[128 = 0]
[24] 114 112 102 130 145 162 120 107 138 128 120 126 128 133 132 147 155 121 132 119 128 143
[20] 124 124 115 108 130 164 151 121 141 128 104 138 106 145 115 119 155 111 123 121 131 139
[17] 118 125 127 123 124 112 137 115 116 128 130 138 116 138 139 129 111 137 120 145 142 116
[24] 128 128 107 156 166 137 103 106 124 137 132 130 105 128 138 167 140 129 166 122  86 118
[24] 167 146 134 120 103 120 122 133 106 149 116 135 136 115 154 118 102 125 126  95 111 148
[20] 155 119 114 127 145 138 123 144 123 145  96 120 135 118 140 129 164 120  81 143 118 108
[20] 121 126 123 127 155 129 134 114 131 113 137 140 112 141 125 136 140 138 144 134  98  89
[15] 151 117 149 139 136 136 112 170 127 132  97 120 132 110 112 134 118 117 135 114 112 176
[19] 139 143 114 106 115 147 128 110 125 140 144 120 108 138 117 103 154 137 117 126 116 108
[15] 144 120 160 156 144 103  98 177 117 134 125 107 111 110  95 136 109 138 135 156 112 144
[17]  99  99 118 141 150 137 122 127 139 118 122 120 134 130 122 150 142 128 118 152 152 135
[20] 101 132 140 126 143 103 142 108 134  91 169 147 128 144 124 131 109 151 165 131 108  79
[24] 139 137 130 116  96  95 130 116 104 138 139 133 153 122 166 115  94 143  99 128 149 114
[19] 136 110 114 130 142 129 117 121 117 132 109 132 153 119 162 147 130 131 104 125 125 125
[15] 125 145 114 125 113 160 123 107 124 157 131 121  54 148  96 122 134 121 160 125 126 168
[19] 138 125 124 124 132 128 116 121 109 141 126 127 101 132 127 129 123 142 124 137 114 127
[24] 120 132 138 121 105 115 126 126 131 118 156 120 160 122 130 113 113 139 125 120 147 129
[17] 122 119 100 117 117 157 122 107 131 141 125 116 139 129 137 125 154 124 100 125 154 142
[15] 126 132 101 152 136 128 105 105 119 154 133 119 120 122 150 155 136 124 131 135 130 128
[19] 123 149 142 132 107 124 143 145 150 123 138 121 141 124 110 111 132 108 140 121 147 136
[20] 154 148  95 152 120 129 108 126 121 179 115 104 131 108 156 138 164 103  91 143 141 118
[20] 118 134 117 111 111 156 152 117 141 132 114 135 114 143 120 115 142 108 128 116 149 151
[19] 139 131 110 139 142 126 113 114 110 152 123 126  98 130 140 143 135 133 124 144 111 113
[20] 134 137 117 143 118 131 114 131 127 154 126 111 123 118 129 132 138 116 120 134 143 144
[19] 127 124 134 113 134 135 126 126 133 109 149 125 136 132 112 114 138 147 131 122 108 108
[17] 122 138 130 112  99 124 143 112 116 138 130 138 100 143 128 114 103 130 131 129 150 145
[24] 122 111 115 107 133 149 145 116 122 130 101 140 104 147 129 125 138 128 104 139 138 132
[15] 134 137 137 128 123 128 121 134 129 127 141 122 122 126 113 120 124 132 143 120 116 133
[17] 123 125 131 135 128 137 124 127 127 131 120 132 112 130 122 139 113 122 153 116 128 164
[15] 135 130 146 123 125 139 131 151 132 127 118 125 102 132  94 115 124 124 142 125 119 155
[17] 122 121 112 118 138 144 144 124 139 126 115 128 126 138 125 122 165 120  99 147 138 103
[24] 125 127 143 107 115 123 138 126 121 116 139 135 115 140 113 108 109 146 130 129 127 126
[15] 118 143 124 114 123 139 152 116 144 117 140 137 118 144 116 111 146 121 139 123 126 106
[24] 124 114 101 124 135 158 125 108 131 137 109 129 134 130 145 142 150 118 115 117 136 146
[24] 158 141 102 159 121 118 110 133 121 168 100 119 177  93 190 154 139  94  99 112 142 137
[17] 153 144 124 122 122 118 125 115 109 140 127 141 128 125 156 127 114 133 132 108 101 114
[20] 118 132 137 147 129 104 115 138 131 126 154 111 134 120 116 130 126 137 129 153 138 111
[17] 120 116 115 129 145 150 133 130 143 125 114 124 130 131 120 133 162 117 115 136 132 124
[19] 113 139 119 160 140 118 138 133 153 125 123 130 157 117 146 152 144  94 140 129 145 116
[17] 123 109 107 133 144 153 110 132 148 125 130 102 171 113 127 134 180 124  95 134 138 119
[19] 142 105 162 116 133 115 110 158 120 100 137 122 166 112 116 116 103 159 121 117 107 135
[19] 184 149 126 103  52 132 122 147  93 194  87 110 128 109 152  88 106 110  62 113 174 197
[20] 147 128 123 126 109 135 124 142 123 150 104 118 143 115 140 121 133 113  96 123 150 156
[15] 142 116 139 140 140 133 120 159 128 132  98 124 129 116 120 138 126 116 127 126 121 158
[15] 130 102 129 141 143 125 121 149 115 142  86 127 111 124 131 148 119 121 104 156 145 156
131 132 118 115 126 133 148 123 134 127 118 136 137 133 140 118 148 119 106 130 134 103 -> [20]
124 137 115 139 141 138 136 124 143 130 122 130 125 130 130 137 154 109 136 128 123 114 -> [15]
142 117 139 117 130 120 128 134 116 118 116 141 149 122 145 128 106 139 121 112 113 131 -> [20]
127 143 144 115  96 130 142 139 133 131 133 124 114 134 103 101 116 121 134 122 148 155 -> [19]
139 142 154 108  86 129 139 156 142 120 136 116 161 117 108  87 121 121 117 106 150 154 -> [19]
146 114 131 132 136 138 109 147 119 139 106 118 125 118 123 134 130 129 116 128 118 154 -> [20]
151 143 110 109 106 140 125 113 123 145 135 120 148 122 148 107 149 130  99 111 125 112 -> [17]
132 120 141 155 140 104  90 140 121 120 151 114 167 101 139 151 104 145 146 117 111 134 -> [17]
117 126 131 112 116 124 125 107 120 116 156 131 131 136 128 119 109 153 136 120 129 124 -> [24]
111 128 141 125 118 125 143 134 133 122 128 131 104 140 105 120 114 125 138 142 149 144 -> [17]
103 115 131 110 136 137 134 108 128 106 150 135 102 151 104 121 123 154 143 137 122 119 -> [24]
130 128 106 152 143 157 118 129 128 163  92 122  72 133 116 154 149  99 142 139 130 169 -> [15]
123 116 141 152 146 107 120 144 123 123 116 133 130 120 134 154 103 126 142 138 128 140 -> [19]
128 127 122 124 121 114 131 118 116 134 127 132 134 129 149 128 119 134 108 138 142 115 -> [24]
121 113 111 109 134 146 130  96 109 134 118 141  87 150 132 133 122 145 124 134 124 134 -> [19]
144 122 110 164 166 111 103 135 129 134 120 120 181  97 173 166 154 119 110 132 106  86 -> [19]
133 132 125 130 122 136 118 124 130 130 134 124 142 121 133 130 127 126 138 107 122 143 -> [24]
114 125 110 128 134 126 141 109 130 129 124 136 127 137 146 137 140 124 113 144 144 103 -> [15]
145 123 125 149 151 111 103 144 119 140 128 111 135 111 133 141 145 137 106 155 110  97 -> [20]
145 121 112 115 142 146 133 111 106 145  93 149  83 143 142 137 128 129 124 125 102 133 -> [24]
125 144 157 126 103 112 117 139 138 108 176 114 157 116 106 106 104 143 159 104 123 137 -> [24]
136 132 118 143 136 125 118 125 125 140 122 127 133 120 145 144 133 120 130 125 121 125 -> [24]
142  96 174 112 139  92 122 160 108  86 126 144 177 114 138 123  73 168 118 117 102 123 -> [20]
129 130 124 123 128 121 137 116 117 132 121 142 112 137 142 131 116 131 127 131 126 119 -> [17]

<49> 124 142 129 146 147 126 133 128 152 127 133 134 131 133 132 140 133 118 132 120 122 127
<52> 130 126 129 111 125 128 123 126  99 125 119 106 120 125 138 130 104 136 135 136 140 124
<45> 129 114 112 139 127 137 105 156 116 150 127 139 105 122 105 120 150 130 125 150 132 114
<45> 129 136 123 137 122 129 155 113 131 114 146 139 151 157 136 147 122 116 114 132 124 137
<59> 134 115 125 115 117 134 127 129 119 138 135 134 131 130 125 116 130 131 114 146 133 138
<44> 122 142 121 141 154 124 103 148 134 136 105 113  97 130 142 144 125 125 152 125 132 120
<52> 142 103 136 113 142 133 136 122 164 160 151 150 142 134 124 108 151 127 101 156 136 160
<49> 143  96 133  87 118 134 125 123  95 145 133 113 126 120 126 107 112 145 115 163 153 138
<59> 119 139 153 139 174 103 142 107 151  98 107  88 123 124 139 171 107 135 174  83 134 105
<59> 137  89 144 117 152 122 140 116 108 129 135 102 124 113  97 140 122 149 140 142 156  98
<56> 134 105 169  86 134 112 131 100 168 130 117 116 142  92 134  91 132 150 134  95 128 153
<56> 140 106 142 101 161 127 119 126 139 157 131 112 118 118 134 117 122 137 128 155 154 141
<52> 137 102 125 125 120 132 156 114  85 116 151 120 142 140 103 148 114 136 118 155 147 105
<52> 129 125 119 151 143 131 140 132 127 128 143 135 129 144 113 152 135 121 125 143 133 113
<59> 128 114 132 139 142 127 128 132 117 128 132 121 120 112  98 136 134 136 139 130 137  96
<49> 142  82 134 105 131 121 129 123 155 149 122 132 124 143 126 120 154 144 119 140 139 157
<44> 121 159 139 147 157 121 152 109 156 109 140 125 148 137 144 154 112 111 137 109 122 126
<59> 132  96 134 128 124 124 130 128 138 133 129 136 128 118  99 119 156 142 126 124 128 121
<45> 119 129 137 152 136 118 142 119 124  99 125 117 131 114 102 151 129 134 151  96 122  88
<45> 122 127 118 175 142 122 158 123 138 103 140 138 137 159 104 179 145 120 136 116 121  99
<44> 140  86 124 104  96 133 128 129 104 139 132 136 130 126 106 105 143 146 108 150 136 135
<52> 134 124 126 124 155 130 128 130 123 141 133 115 119 140 137 144 114 126 130 155 148 129
<49> 141  98 125 116 129 127 154 112 117 129 143 124 140 163 127 149 123 134 113 158 147 139
<44> 129 119 130 116 113 128 122 129 127 131 121 131 127 120 126 111 135 135 125 123 124 135
<44> 118 187 141 126 140 135 116 126 157 134 136 136 141  99 163  97 108 104 125 111 110 148
<45> 121 133 145 129 125 117 139 111 123  99 120 111 137 106 119 133 117 137 148  91 122 106
<52> 144  93 129  78 105 136 120 126  79 146 129 111 123 120 128 101 107 148 112 169 155 140
<56> 136 114 136 110 144 129 122 127 137 148 131 122 124 123 133 117 126 133 124 146 142 141
<49> 112 160 105 176 137 124 114 152 139 115 107 134 105 150 135 163 140 112 151 105 109 111
<52> 129 142 132 134 174 125 117 135 180 154 127 132 118 138 153 133 136 114 132 136 131 152
<59> 122 123 125 153 143 128 113 147 127 132 123 129 108 108  97 133 148 132 144 121 127  93
<49> 115 150 123 148 117 125 111 142 138 117 109 136 118 115 127 123 141 123 142  94 105 118
<49> 123 159 133 136 121 135 154 109 101 103 156 126 157 118 125 134  96 115 121 125 124 107
<45> 131 145 149 109 166 114 145 100 175 126 124 110 142 150 181 145 102 120 136 117 135 169
<45> 130 163 146  93 106 152 139 108  62 124 174 118 164  70 127  79  65 119 102 155 139 111
<44> 123 128 125 145 125 122 136 126 126 110 121 125 127 137 120 149 133 130 139 111 122 113
<52> 132 124 136 129 148 125 147 113 139 126 142 124 141 138 129 143 122 126 126 135 137 130
<56> 125 128 140 127 149 124 113 133 140 136 120 118 116 100 121 118 131 134 144 118 131 116
<44> 149  80 151  89 150 120 156  96 153 144 145 119 148 144 133 127 128 144 112 153 155 162
<59> 140  76 149 106 134 115 145 107 141 129 127 118 135 123 105 126 144 154 130 124 142 130
<44> 118 163 122 154 142 130 128 134 130 118 130 128 127 129 135 145 117 111 138 118 119 113
<56> 130 121 138 119 136 121 140 114 128 119 126 114 133 132 133 139 116 134 135 123 136 128
<56> 133 108 142 105 119 125 124 121 143 138 126 133 134 108 122  98 142 140 121 121 126 143
<56> 130  92 142 118 111 117 141 113 114 109 121 117 133 110  96 126 138 154 138 106 130 106
<56> 125 134 144 119 124 121 129 117 151 121 120 128 137 111 136 112 131 131 133  99 116 139
<45> 128 126 128 116 107 130 124 127 117 125 124 130 131 120 129 112 126 133 123 124 124 133
<49> 128 127 120 135 132 128 129 132 123 128 126 126 122 143 130 143 127 126 130 136 132 126
<59> 129 131 119 137 127 142 129 137  88 132 150 128 128 118 107 129 116 123 119 157 139 100
121 137 129 139 135 124 109 141 154 134 112 134 115 117 130 120 146 126 139 108 115 130 -> <49>
132 123 126 114 125 122 125 125 153 135 114 131 127 152 155 127 134 128 123 126 125 165 -> <45>
120 168 166 129 162 129 130 112 182 135 153 139 155  67 130  87 126 113 128  98 112 129 -> <49>
122 142 130 147 134 125 140 122 149 117 133 138 139 134 128 139 135 119 130 111 116 126 -> <49>
133 112 104 149 128 140 138 141  84 131 150 132 122 151  99 156 127 125 117 172 145  98 -> <44>
137 129 168 108 170 128 154  96 180 146 169 135 166  99 129 101 123 121 110 134 137 148 -> <49>
128 126 141  98  93 108 146  96 157  98  99 123 149 154 170 126 123 138 130  80 109 178 -> <45>
135 101 132 113 143 123 109 138 156 156 113 128 109 128 131 115 151 139 130 137 136 149 -> <49>
123 135 144 110  99 123 138 107 108 100 123 116 146 101 127 111 108 138 133  96 118 120 -> <45>
125 143 111 131 150 133  88 160 121 153 106 115  87 132 150 132 120 122 143 148 138 130 -> <52>
132 130 131 123 151 126 132 123 128 132 131 114 125 140 143 144 111 125 133 142 143 132 -> <56>
135 107 121 117 109 135 127 132  98 134 134 130 126 127 113 118 129 136 116 150 137 124 -> <52>
122 157 124 128  97 139 144 117  64  98 146 118 148 113 123 129  85 122 123 130 126  98 -> <49>
126 109 105 152 100 129 131 142 124 121 123 151 123 155 105 142 163 130 121 126 115 121 -> <45>
127 118 117 145 109 134 133 135 119 126 139 148 133 131 101 127 150 127 116 132 120 115 -> <52>
120 168 111 142 113 140 122 139 119 125 135 143 133 136 146 124 117 106 117 131 113 135 -> <59>
128 125 132 117 113 117 138 113 149 114 113 128 138 149 151 133 130 132 128 104 118 156 -> <45>
132 142 117 105 121 134 106 139 129 148 114 127 116 145 171 114 114 121 119 147 131 169 -> <59>
120 134 110 157 100 127 149 125  93  90 128 130 135 151 111 163 125 126 133 113 117  98 -> <56>
134 113 139 113 127 124 147 109 125 121 136 120 143 131 127 131 119 136 124 130 136 132 -> <59>
118 124 120 167 110 133 139 136  83 101 142 134 130 102  66 141 139 133 137 116 120  58 -> <45>
129 144 132 118 136 137 123 129 100 133 140 115 128 107 131 118  99 124 127 146 140 116 -> <49>
109 190 114 169 116 134 131 135 135 103 134 149 141 133 141 139 122  98 130  99  95 118 -> <59>
134 109 108 127 130 136  95 161 136 166 116 143  97 140 127 116 158 129 119 158 133 145 -> <45>
142  80 135 112 113 119 164 100 151 122 139 141 155 161 118 136 151 142 107 130 131 156 -> <49>
127 143 152 104 146 103 149  91 168 102 103  98 142 153 185 152  98 131 149  87 127 167 -> <59>
126 125 125 133 128 125 123 133 126 125 118 124 119 130 126 134 132 131 136 123 127 123 -> <44>
122 129 107 154 110 141 100 163 129 147 128 161 111 115 100 106 168 122 118 134 111 116 -> <59>

<79> 126 119 137 114 125 128 126 125 143 130 131 120 130 115 133 144 125 126 126 134 129 113
<75> 134 138 159 109 144 122 149 118 158 108 115 121 124 114 119 158 104  86 102 104 156  74
<78> 120 114 128 124 164 116 126 122 132 117 129 106 147 119 105 139 137 116 153 157 116 127
<76> 143 120 134 120 111 146 138 126 102 126 133 139 122 132 127 105 123 163 136 133 122 127
<86> 108 134 109 156 133 120 141 149 146 154 108 138 126 119 155 123 126 126 106 140 147 121
<79>  94  84 111 113 134 124 178 125 133 127 120  91 134  98 125 110 121 170 129 173 124 105
<78> 146 134 146 136 162  98 119 138 157 119 159 166 154 126  96 114 146 132 118 140 116 173
<78> 136 133 133 124 128 131 108 123 147 127 140 140 132 117 140 137 129 130 116 125 126 129
<86> 143 122 145 114 139 128 131 116 140 112 130 125 135 124 106 129 115 123 127 129 125 124
<78> 121 114 150 118 130 115 149 143 117 123 134 124 124 135 115 143 139 124 144 135 141 113
<78> 152 148 122 145 122 147 132 117 119 117 108 145 118 143 124  99 101 127 110 103 134 135
<75> 118 125 129 130 110 130 123 142  95 134 132 123 114 148 139 143 148 126 154 123 135 126
<78>  94 103 102 126 147 101 108 114 206 118 158 114 153  84 145 141 143 148  88 154 118 159
<79> 116 144 105 125 154 128 138 111 113 119 124 112 137 116 120 115 131 123 128 122 109 115
<75> 131 139 129 143 115 133 121 150 139 175  99 134 123 129 149 138 114 105 128 135 139 116
<76> 118 118 120 124 103 131 117 129 124 142 123 106 121 138 134 138 128 122 141 125 123 140
<76> 129 140 131 129 149 109 156 142 144 152 123 142 144 112 110 103 121 127 113 140 116 127
<76> 104 128 117 137 158 109 139 117 132  95 116  95 128 139 107 146 131  86 131 115 142 126
<75> 140 157 117 155 134 133 107 137 166 164 103 153 134 116 153 125 107 105  98 127 133 130
<75> 129 110 130 108 134 130 145 108 104  94 139 105 131 134  95 114 129 144 147 129 112 134
<79> 144 148 157 117 156 109 131 130 144 114 152 158 141 118 109 134 138 117 111 116 129 119
<79> 132 150 118 127 119 152  89 115 129 148 108 114 123 123 159 158 117  93 133 112 124 101
<76> 122 164 130 157 154  96 174 173  94 169  98 145 131 156  92  99 134  87 144 124 129 130
<86> 124 131 138 129 127 121 121 141 134 127 150 152 126 121 149 143 150 139 118 128 141 121
<86> 162 119 152 135 141 136  91 124 182 137 111 136 144 120 121 150  98 101 127 153 134 137
<76> 130 128 137 143 118 129 122 137 129 125 111 127 114 150 133 148 121 100 132 116 155 126
<79> 132 129 123 137 103 143 116 132  99 140 110 116 113 156 131 131 123 115 153 119 130 137
<79> 137 128 132 131 118 141 131 138 112 154 107 126 125 134 130 124 116 124 147 140 126 118
<75> 116 140  96 157 140 134 121 148 124 171 113 146 137 111 162 110 136 146 129 161 119 126
<75> 109 115  99 129 113 142 122 110 118 123 110  86 118 135 137 132 119 123 139 124 124 131
<79> 114 104 103 109 114 129 133 106 147 128 138  98 137 109 122 103 119 162 116 139  97 155
<78>  98 114 136 125 105  93 148 170 126 153 164 146 124 131 138 130 170 156 125 137 134 149
<78> 147 134 135 124 136 138 109 110 151 117 126 132 134 119 126 133 111 118 116 123 126 126
<86> 134 138 143 141 123 125 120 144 135 132 127 150 119 137 142 145 132 113 120 118 152 122
<78> 135 100 135 111 101 141 129 131 120 164 105  93 129 135 112 127 106 126 166 155 109 133
<79> 143 124 125 138 118 139 113 135 107 148 116 127 130 148 116 114 124 130 159 143 112 156
<86> 137 129 146 127 133 122 136 130 129 120 119 125 126 142 107 136 119 104 134 120 138 125
<75> 128 150 118 156 177 111 139 147 110 142 118 147 148 131 106 105 142 116 146 151 116 137
<79> 129 136 124 121 139 139 118 121 160 152 117 129 139  89 156 140 113 125 109 144 123  91
<86> 140 140 115 126 112 151 126 108 113 122 115 122 118 134 131 110 107 130 120 104 120 126
<86> 157 130 138 137 146 133  90 112 147  98 144 150 140 134 116 131 128 127 126 128 125 161
<76> 125 138 119 134 114 127 134 140 126 147 135 149 125 123 144 109 134 149 111 124 124 135
<76> 134 112 139 136 119 129 107 133 152 121 136 139 125 130 142 146 130 133 123 137 146 141
<86> 159 119 161 117 151 128 143 135 121 131 125 142 144 126  90 114 117 132 153 158 118 121
<75> 127 132 139 132 149 120 152 148 106 148 107 125 133 134 109 127 128 108 155 147 129 107
<76> 156 149 152 135 137 148  97 130 101 118 125 152 121 143 140 157 134 104 151 117 144 100
<79> 116 123 144  91 102 112 156 113 134  98 153 110 115 130 111 133 128 129 102  82 132 123
<75> 122 104 137 120  88 131 124 144 131 153 129 119 116 134 144 142 129 139 139 138 134 134
<75> 139 141 127 125 139 137 132 108 130 116 105 111 128 131 111 126 101  98 124 110 127 114
<78> 101 130  74 160 158 131 129 116 117 112 119 118 135 121 141 102 139 147 124 144 120 143
<86> 116 115 130 102 100 131 103 113 138 128 136  90 121 129 136 166 130 109 138 112 122 127
<76> 137 116 134 108 117 141 121 108 156 125 127 117 130 107 135 134 106 136 112 129 124 115
<76> 132 129 133 124 148 118 153 128 141 128 126 135 140 114 110 108 118 134 115 138 122 123
<78> 147 157 142 114 138 135 117 119 107 135 115 119 130 138 108 141 119  83 149 104 114 107
<86> 121 133 106 157 148 122 131 130 151 127 114 137 134 122 134 112 121 127 106 137 135 143
149 136 152 128 128 116 102 131 140 115 154 154 132 144 113 139 141 117 127 112 128 160 -> <79>
114 131 104 150 138 134 124 128 133 128 117 130 127 119 154 127 129 133 117 137 138 121 -> <79>
143 150 145 128 164 114 134 133 146 127 142 163 146 108 117 120 133 126 109 132 124 117 -> <79>
133 124 141  78 105 143 145  93 131 108 135 100 119 109 124 134 105 133 109  96 119  88 -> <86>
109 113 127 146 143 117 159 145 119 111 125 134 122 131 131 125 140 142 128 146 156 116 -> <79>
129 115 131 128 131 124 104 123 150 129 126 111 136 130 120 148 126 110 140 140 124 146 -> <86>
129 119 124 111 123 131  89 106 139 120 144 103 137 126 122 148 134 119 143 126 104 151 -> <79>
133 148 131 166 147 123 119 149 139 123 126 174 124 132 153 135 139 121 108 127 162 124 -> <79>
118 122 120 117  96 128 144 153  72 192 102  91 124 156 105 112 129 116 189 142  94 141 -> <78>
114 113 151 120 131 106 121 158 127 143 159 141 134 123 137 160 169 137 150 154 134 124 -> <86>
 90 117  89 114 115 128 130 119 104 134 150 101 129 113 147 116 157 167 136 135  98 137 -> <86>
116 121 136 111 124 119 139 120 153 120 129 110 125 116 129 148 121 114 110 116 138 109 -> <86>
142 130 149 140 178 132 110 113 104  61 132 131 128 148 109 164 143  96 159 126 155 106 -> <76>
125 100 168 109 126 113 169 149 152 128 135 139 127 109 126 141 124 144 115 151 157  91 -> <79>
142 128 144 109 146 139 130 131 119 160 110 116 144 110 116 136 116 114 161 161 108  90 -> <79>
121 107 107 136  86 149 105 151 104 181 134 137 124 125 169 114 145 183 155 169 109 151 -> <78>
112 143  89 141 161 122 120 107 136 107 138 126 143 111 131 108 140 138 108 126 109 145 -> <79>
 90  90 103 138 117 107 115 124 161 105 150 104 127 129 138 140 150 148 117 140 135 178 -> <76>
113 138 108 149 164 114 112 133 127 114 156 154 143 115 143 125 167 148 124 144 123 143 -> <78>
146 115 147 123 112 132 115 131 156 130 142 150 129 120 138 131 122 149 113 137 135 138 -> <78>
153 147 141 116 155 132 138 107 125  97 137 145 138 120 103 110 118 130 114 112 119 115 -> <75>
141 139 135 115 138 143 131 109 122 113 121 125 128 119 125 130 113 121 124 116 127  96 -> <76>

<26> 116 133 128 118 130 129 133 138 112 132 107 146 146 137 121 136 138 136 121 129 139 127
<25> 118 111 161 120 126  81 122 134 114 160 116 131 124 115 137 122 117 132 123 139 163 154
<26> 119 160 122 127 139 153 132 165 143  95 101 179 151 147  97 150 179  99  97 115  96 119
<26> 137 130 134 138 115 144 133 127 133 132 128 117 126 127 131 108 104 136 122 125 129 119
<22> 154 126 129 134 106 114 152 136 150 114 108 131 127 122 153  95 109 125 119 120 106 123
<26> 153 148 118 126 150 150 111 107 136 116 126 128 109 132 138 110 145  78 170 136 107 126
<22> 135 138 137 128 137 167 107 118 102 127 127 141 112 136 109 124 149  98 129 133 139 110
<22> 158 132 110 126 113 128 148 130 141 107 102 142 123 120 156 101 133 108 137 120 106 114
<27> 148 143 149 124 132 142 130 122 120 126  96 140 134 148 132  91 120 108 131 135 122 124
<22> 143 128 133 128 129 147 121 116 129 127 128 129 117 127 128 113 132 115 132 124 130 121
<22> 135 134 139 131 129 147 121 121 108 126 126 130 120 139 119 117 126 116 125 136 131 116
<25> 101 118 113 124 126 132 116 137 121 154 141 127 127 103 120 161 143 148 132 121 166 132
<26> 131 135 134 148 114 135 131 140 140 122 143 117 117 124 122 122 108 125 111 128 113 121
<27> 141 126 128 130 123 133 138 110 116 119 130 113 129 144 136 110 104 138 133 135 116 116
<27> 146 124 136 124 126 130 135 111 110 118 116 130 127 144 136 106 120 124 129 134 122 117
<26> 143 138 135 132 123 154 112 123 103 142 117 134 100 117 132 105 130  93 144 139 150 112
<22> 117 143 121 130 132 152 117 142 111 125 126 146 123 129 108 146 153 108 123 131 133 115
<22> 148 127 130 123 122 120 134 134 133 115 104 154 120 121 140 113 149 101 122 121 120 124
<25> 119 121 148 152 104 136 128 149 143 136 152 116 118 115 109 130 103 147  85 118 135 123
<22> 141 126 150 137 117 126 139 115 114 128 127 108 129 147 134  97  83 141 120 141 121 122
<27> 144 117 132 115 129 125 132 116 123 119 111 146 129 132 136 116 147 122 125 120 129 124
<26> 132 139 130 153 121 126 124 141 144 114 157 112 104 121 121 131 113 106 119 137  99 125
<25> 134 126 146 143 118 123 139 137 147 106 140 126 131 142 115 123 114 134  90 122  98 125
<26> 107 133 133 146 110 120 149 165 148 112 136 132 149 137 105 149 114 157  75 118 105 126
<25> 128 142 106 139 137 137 136 120 128  89 154 113 133 156 117 147 124 126 130 139  77 114
<25> 114 135 107 127 136 125 121 124 109 135 141 115 123 125 131 148 126 127 156 145 133 128
<25> 182 129 164 145 118 185 133  85 121  92 135 112 115 174 118  63  92 118 103 126  91  89
<26> 154 138 114 122 152 147 113 109 157 104 130 139 115 127 133 122 168  83 156 118 100 130
<27> 123 132 131 119 152 112 118 123 127 115 132 137 130 141 120 145 153 108 135 137 112 141
<27> 107 155 143 139 147 128 107 135  90 132 142 121 116 149 104 145 120  98 137 168 122 130
<27> 112 145 102 132 134 193 115 128 142 146 139 117 139 121 110 141 132 147 145 110 148 116
<22> 128 119 141 127 140 148 103 115 145 142 147 124 117 117 114 131 144 124 128 114 146 137
<27> 111 149 143 133 140 128 110 148 115 139 125 138 121 129 110 140 136 100 128 146 135 137
<25> 130 124 110 102 152 121 128 108 117 117 113 144 143 142 136 141 163 124 153 128 124 133
<25> 123 113 159 116 147  54 133 116 104 116 130 125 136 159 133 135 118 128 122 158 108 157
<27> 112 139 125 136 139 121 121 134 130 128 148 113 128 133 119 146 119 126 135 141 116 137
139 133 137 137 131 131 128 109 108 116 143 107 118 151 127 114 101 121 134 149 108 118 -> <25>
160 122 132 120 117 128 153 123 180 122  94 135 150 126 157  82 116 142 125  97 113 136 -> <27>
140 118 137 130 115 109 140 122 113 121 125 123 121 133 140 112 109 131 120 137 123 122 -> <27>
130 126 141 129 127 103 138 139 144 115 122 137 136 135 128 127 128 127 108 126 109 139 -> <25>
118 112 149 121 128 105 119 125 110 153 127 126 123 120 129 129 122 137 125 135 161 142 -> <25>
 98 166 106 139 170 167 104 112 120 123 174  88 138 163  96 165 115 127 168 156 100 130 -> <27>
124 107 150 127 120 134 121 122 121 142 137 128 125 124 115 127 127 149 102 117 155 127 -> <25>
126 139 125 138 114 125 147 139 114 121 121 120 137 142 131 120  97 139 121 141 114 117 -> <22>
131 120 138 133 112 131 131 120 110 150 128 109 121 122 139 106  93 146 132 135 153 122 -> <26>
 98 119 122 148  98 106 129 170 143 156 150 118 113  80 126 155 114 148 106 121 156 136 -> <27>
136  96 118 111 126 104 132 113 121 113 132 144 122 119 136 145 165 133 119 114 133 125 -> <27>
123 129 175 145 115 126 126 145 122 135 130 127 126 140 105 113  99 132  82 135 132 129 -> <22>
132 114 151 131 127 124 129 116 122 116 142 123 129 147 114 125 120 141 100 127 119 125 -> <25>
133 127 137 130 120 117 134 142 138 124 117 141 127 123 130 122 131 120 111 123 123 130 -> <22>
122 123 159 154 106 125 124 139 123 143 155 103 109 122 115 118  83 140  97 137 137 125 -> <25>
115 129 131 129 122 119 142 133 117 136 122 117 148 141 129 127  99 158 122 136 132 130 -> <26>
123 129 131 118 135 137 115 136 125 135 114 155 126 118 118 139 165 111 124 119 147 130 -> <27>
